Below are the code and all the weights of a small trained network. Each question names an input and a class and asks about switching units off, where a switched-off unit gives its printed mean instead of its output.

import numpy as np


def w(rows, s, z=0):
    codes = np.array(rows[::2]) - 128.0
    scale = np.full(codes.shape[1], s)
    scale[-1] = z or s
    return codes * scale


def f(y):
    return y / 2 * (1 + np.tanh(0.7978845608 * (y + 0.044715 * y**3)))


def log_softmax(a):
    a = a - a.max(-1, keepdims=True)
    return a - np.log(np.exp(a).sum(-1, keepdims=True))


def net(x, mask):
    res = np.array(x, float).reshape(1, 8) / 4 @ E
    y = f(res @ A[0][:, :-1].T + A[0][:, -1])
    res = res + np.where(mask, y, B[0][:, -1]) @ B[0][:, :-1]
    return log_softmax(res[-1] @ U[:, :-1].T + U[:, -1])


A, B = {}, {}
E = w([
[151,154,242,17,131,148],'x0',
[130,133,127,134,123,130],'x1',
[125,127,125,130,126,130],'x2',
[110,131,115,126,107,137],'x3',
[175,237,27,74,104,78],'x4',
[83,217,76,167,209,251],'x5',
[137,129,136,130,135,125],'x6',
[254,51,42,93,127,240],'x7',
],0.0065)
A[0] = w([
[139,130,158,170,63,108,13],'n1',
[183,113,154,151,75,88,23],'n2',
[136,95,46,235,135,113,201],'n3',
[116,154,146,133,216,31,16],'n4',
[90,170,97,142,195,170,21],'n5',
[147,104,134,146,42,71,121],'n6',
[147,88,127,120,82,79,48],'n7',
[128,176,124,145,153,149,2],'n8',
[123,87,166,169,100,180,65],'n9',
[63,2,153,122,176,106,163],'n10',
[129,104,63,244,132,65,193],'n11',
[103,63,159,175,168,143,67],'n12',
[172,84,97,86,137,183,68],'n13',
[103,192,125,124,180,198,87],'n14',
[29,213,151,151,155,20,141],'n15',
[186,228,157,154,150,200,234],'n16',
[146,157,72,48,151,51,149],'n17',
[5,121,161,145,123,109,59],'n18',
[159,47,127,56,131,47,133],'n19',
[131,88,130,119,64,91,34],'n20',
[175,192,61,116,164,57,56],'n21',
[201,96,113,117,116,158,44],'n22',
],0.0099,0.005)
B[0] = w([
[129,114,79,216,112,123,124],'n1',
[36,135,110,236,164,105,141],'n2',
[149,119,182,87,173,86,243],'n3',
[165,94,49,162,113,122,152],'n4',
[57,164,147,238,157,170,170],'n5',
[49,122,131,175,184,202,176],'n6',
[88,92,138,203,165,114,150],'n7',
[130,194,73,223,142,102,129],'n8',
[184,234,83,136,59,79,154],'n9',
[158,149,158,110,50,195,209],'n10',
[112,123,240,38,130,118,232],'n11',
[164,254,78,156,32,160,164],'n12',
[193,123,71,146,154,46,185],'n13',
[110,104,180,184,203,128,191],'n14',
[185,71,56,84,159,124,254],'n15',
[108,123,176,105,197,135,228],'n16',
[142,175,185,132,56,206,192],'n17',
[165,94,56,126,87,55,183],'n18',
[60,103,185,156,192,126,204],'n19',
[51,134,120,191,166,151,144],'n20',
[187,219,119,179,37,206,176],'n21',
[149,91,47,157,169,71,167],'n22',
],0.008,0.0086)
U = w([
[46,130,132,231,196,149,25],'0',
[152,138,217,30,159,87,219],'1',
[189,215,113,188,7,191,77],'2',
[199,79,1,134,163,65,19],'3',
[120,118,154,48,154,155,253],'4',
[122,113,163,43,148,155,212],'5',
],0.0094,0.0048)

Each question gives the input, the list of numbers given to net, and the class t.
The units are the neurons (one row each of A and B). Each row of codes is followed by its name. A weight is (code - 128) times the scale printed after its matrix; where a second scale follows, it is the last column's (A, B and U).
mask holds one flag per neuron, in row order. A switched-off neuron (its flag False) gives its mean, the last column of its row in B, instead of its output. The means were averaged over made-up inputs and are rounded, as every weight is.
A unit's drop is (log p(t) with every unit on - log p(t) with that unit switched off) / (log p(t) with every unit on - log p(t) with every unit switched off).
The circuit of an input: a set's keep is (log p(t) with only the set's units on - log p(t) with every unit switched off) / (log p(t) with every unit on - log p(t) with every unit switched off). Starting from the 12 units with the biggest drops (on a tie, the unit counted first), units are removed one at a time, each time the one whose removal leaves the highest keep (on an exact tie, the one counted first), for as long as the keep stays at least 0.8.
circuit, biggest first: the units of the circuit, biggest drop first
most important unit: the unit with the biggest drop
top k neurons: the k neurons with the biggest drops, biggest first
drop when u is switched off: that unit's drop, to one decimal
input [-6,-5,-4,-1,8,-5,3,4], class 2: most important unit => n21
input [-3,-2,2,-4,-1,3,-6,8], class 3: top 2 neurons => n13, n22
input [-8,8,-8,3,-6,5,3,4], class 1: circuit, biggest first => n3, n11
input [4,0,1,-1,-8,2,3,-8], class 2: circuit, biggest first => n10, n12
input [3,-5,-4,-4,6,1,1,7], class 3: top 2 neurons => n13, n22
input [-6,4,6,-6,8,-6,4,-4], class 2: top 4 neurons => n21, n17, n16, n4
input [-6,0,7,-3,1,5,-2,0], class 1: circuit, biggest first => n11, n3
input [-2,0,-3,4,-5,-2,-4,-5], class 2: circuit, biggest first => n10, n12
input [-6,3,7,1,-7,-3,-3,2], class 2: top 4 neurons => n12, n10, n9, n16
input [6,4,-1,7,4,2,1,-7], class 3: circuit, biggest first => n15, n11
input [7,-8,-6,0,8,-6,-8,-8], class 2: circuit, biggest first => n17, n21
input [5,-7,-1,2,-3,5,7,-8], class 3: top 2 neurons => n15, n18
input [4,5,1,4,-3,6,3,-3], class 0: top 2 neurons => n11, n14
input [-8,7,3,6,-6,-3,-2,-3], class 1: circuit, biggest first => n11
input [-1,-3,8,-6,6,1,0,6], class 2: top 2 neurons => n21, n17
input [-8,1,6,-1,-3,2,-8,8], class 1: top 4 neurons => n11, n3, n15, n18
input [-4,3,-3,-8,-2,1,-7,-7], class 3: top 3 neurons => n15, n18, n4
input [1,-2,-8,1,5,3,-1,3], class 2: top 2 neurons => n11, n21
input [-7,-1,4,6,7,-3,-8,6], class 5: top 3 neurons => n11, n3, n12
input [3,-1,6,-3,7,-1,-7,-8], class 3: most important unit => n15
input [5,2,7,3,-5,-7,-2,8], class 3: top 2 neurons => n13, n22
input [-3,3,1,3,2,-5,-3,0], class 0: drop when n15 is switched off => 0.2
input [-6,-6,-5,-4,5,-3,0,3], class 1: drop when n18 is switched off => 0.0
